Below is a small trained network, with its code and all its weights. Each question gives an input and a class and asks what happens when units are switched off, that is, made to give their printed mean instead of their output.

import numpy as np


def w(rows, s, z=0):
    codes = np.array(rows[::2]) - 128.0
    scale = np.full(codes.shape[1], s)
    scale[-1] = z or s
    return codes * scale


def f(y):
    return y / 2 * (1 + np.tanh(0.7978845608 * (y + 0.044715 * y**3)))


def log_softmax(a):
    a = a - a.max(-1, keepdims=True)
    return a - np.log(np.exp(a).sum(-1, keepdims=True))


def net(x, mask):
    res = np.array(x, float).reshape(1, 4) / 4 @ E
    y = f(res @ A[0][:, :-1].T + A[0][:, -1])
    res = res + np.where(mask, y, B[0][:, -1]) @ B[0][:, :-1]
    return log_softmax(res[-1] @ U[:, :-1].T + U[:, -1])


A, B = {}, {}
E = w([
[45,33,86,226],'x0',
[154,174,254,236],'x1',
[205,221,56,229],'x2',
[127,129,126,130],'x3',
],0.0072)
A[0] = w([
[56,132,101,159,72],'neuron 0',
[162,179,156,74,125],'neuron 1',
[84,61,94,205,155],'neuron 2',
[97,66,88,195,162],'neuron 3',
[118,161,216,160,134],'neuron 4',
[85,87,205,103,149],'neuron 5',
[107,104,143,104,121],'neuron 6',
[190,204,136,32,128],'neuron 7',
[213,141,155,86,116],'neuron 8',
[117,147,210,212,195],'neuron 9',
[76,101,202,35,197],'neuron 10',
[128,117,50,79,93],'neuron 11',
[97,57,93,121,195],'neuron 12',
[98,144,67,67,159],'neuron 13',
[92,96,128,198,212],'neuron 14',
[209,140,73,179,255],'neuron 15',
[92,83,164,93,147],'neuron 16',
[178,204,75,196,182],'neuron 17',
[147,132,254,157,189],'neuron 18',
[98,105,194,73,207],'neuron 19',
[198,157,83,168,223],'neuron 20',
],0.0098,0.0028)
B[0] = w([
[110,123,238,87,156],'neuron 0',
[63,84,180,76,189],'neuron 1',
[90,127,163,75,231],'neuron 2',
[60,114,166,53,219],'neuron 3',
[102,180,98,111,204],'neuron 4',
[192,107,54,123,184],'neuron 5',
[116,96,81,159,147],'neuron 6',
[96,114,193,50,236],'neuron 7',
[129,116,174,73,185],'neuron 8',
[108,178,60,80,245],'neuron 9',
[135,131,81,115,233],'neuron 10',
[71,255,99,211,193],'neuron 11',
[86,133,109,98,211],'neuron 12',
[81,199,96,117,199],'neuron 13',
[80,111,116,54,205],'neuron 14',
[113,71,82,54,235],'neuron 15',
[176,144,81,115,179],'neuron 16',
[143,73,84,87,255],'neuron 17',
[112,185,80,91,236],'neuron 18',
[187,76,58,71,196],'neuron 19',
[136,75,85,63,222],'neuron 20',
],0.0072,0.0071)
U = w([
[91,248,87,114,123],'0',
[184,48,74,94,129],'1',
[85,113,216,67,105],'2',
[134,121,114,99,252],'3',
[153,109,133,136,124],'4',
[129,175,210,203,43],'5',
[219,73,135,199,26],'6',
[154,117,221,181,49],'7',
],0.011,0.0043)

Each question gives the input, the list of numbers given to net, and the class t.
The units are the neurons (one row each of A and B). Each row of codes is followed by its name. A weight is (code - 128) times the scale printed after its matrix; where a second scale follows, it is the last column's (A, B and U).
mask holds one flag per neuron, in row order. A switched-off neuron (its flag False) gives its mean, the last column of its row in B, instead of its output. The means were averaged over made-up inputs and are rounded, as every weight is.
A unit's drop is (log p(t) with every unit on - log p(t) with that unit switched off) / (log p(t) with every unit on - log p(t) with every unit switched off).
The circuit of an input: a set's keep is (log p(t) with only the set's units on - log p(t) with every unit switched off) / (log p(t) with every unit on - log p(t) with every unit switched off). Starting from the 12 units with the biggest drops (on a tie, the unit counted first), units are removed one at a time, each time the one whose removal leaves the highest keep (on an exact tie, the one counted first), for as long as the keep stays at least 0.8.
circuit, biggest first: the units of the circuit, biggest drop first
unit that matters most: the unit with the biggest drop
top k neurons: the k neurons with the biggest drops, biggest first
drop when u is switched off: that unit's drop, to one decimal
input [2,4,8,-2], class 1: unit that matters most : neuron 17
input [6,-2,5,3], class 2: circuit, biggest first : [neuron 3; neuron 2; neuron 0]
input [6,1,8,1], class 1: circuit, biggest first : [neuron 17; neuron 15]
input [-7,-4,7,6], class 1: top 3 neurons : [neuron 17; neuron 20; neuron 15]
input [-1,-4,-4,0], class 0: circuit, biggest first : [neuron 11; neuron 13]
input [-5,-1,2,1], class 2: circuit, biggest first : [neuron 7; neuron 1; neuron 9]
input [-6,6,-8,2], class 1: top 2 neurons : [neuron 19; neuron 5]
input [4,7,0,-6], class 0: circuit, biggest first : [neuron 9; neuron 18]
input [-5,5,8,1], class 1: top 3 neurons : [neuron 17; neuron 20; neuron 15]
input [-6,-5,1,1], class 2: top 2 neurons : [neuron 7; neuron 1]
input [-3,-8,-4,5], class 0: top 2 neurons : [neuron 11; neuron 13]
input [-7,-5,7,-4], class 1: top 2 neurons : [neuron 17; neuron 20]
input [7,1,4,1], class 2: top 2 neurons : [neuron 3; neuron 2]
input [-4,-5,-2,2], class 0: top 3 neurons : [neuron 11; neuron 13; neuron 17]
input [0,3,5,-1], class 1: top 2 neurons : [neuron 17; neuron 11]
input [5,-6,4,-4], class 0: drop when neuron 11 is switched off : 0.9
input [3,-7,-2,2], class 0: drop when neuron 11 is switched off : 0.2
input [5,-8,-2,3], class 0: drop when neuron 11 is switched off : 0.2
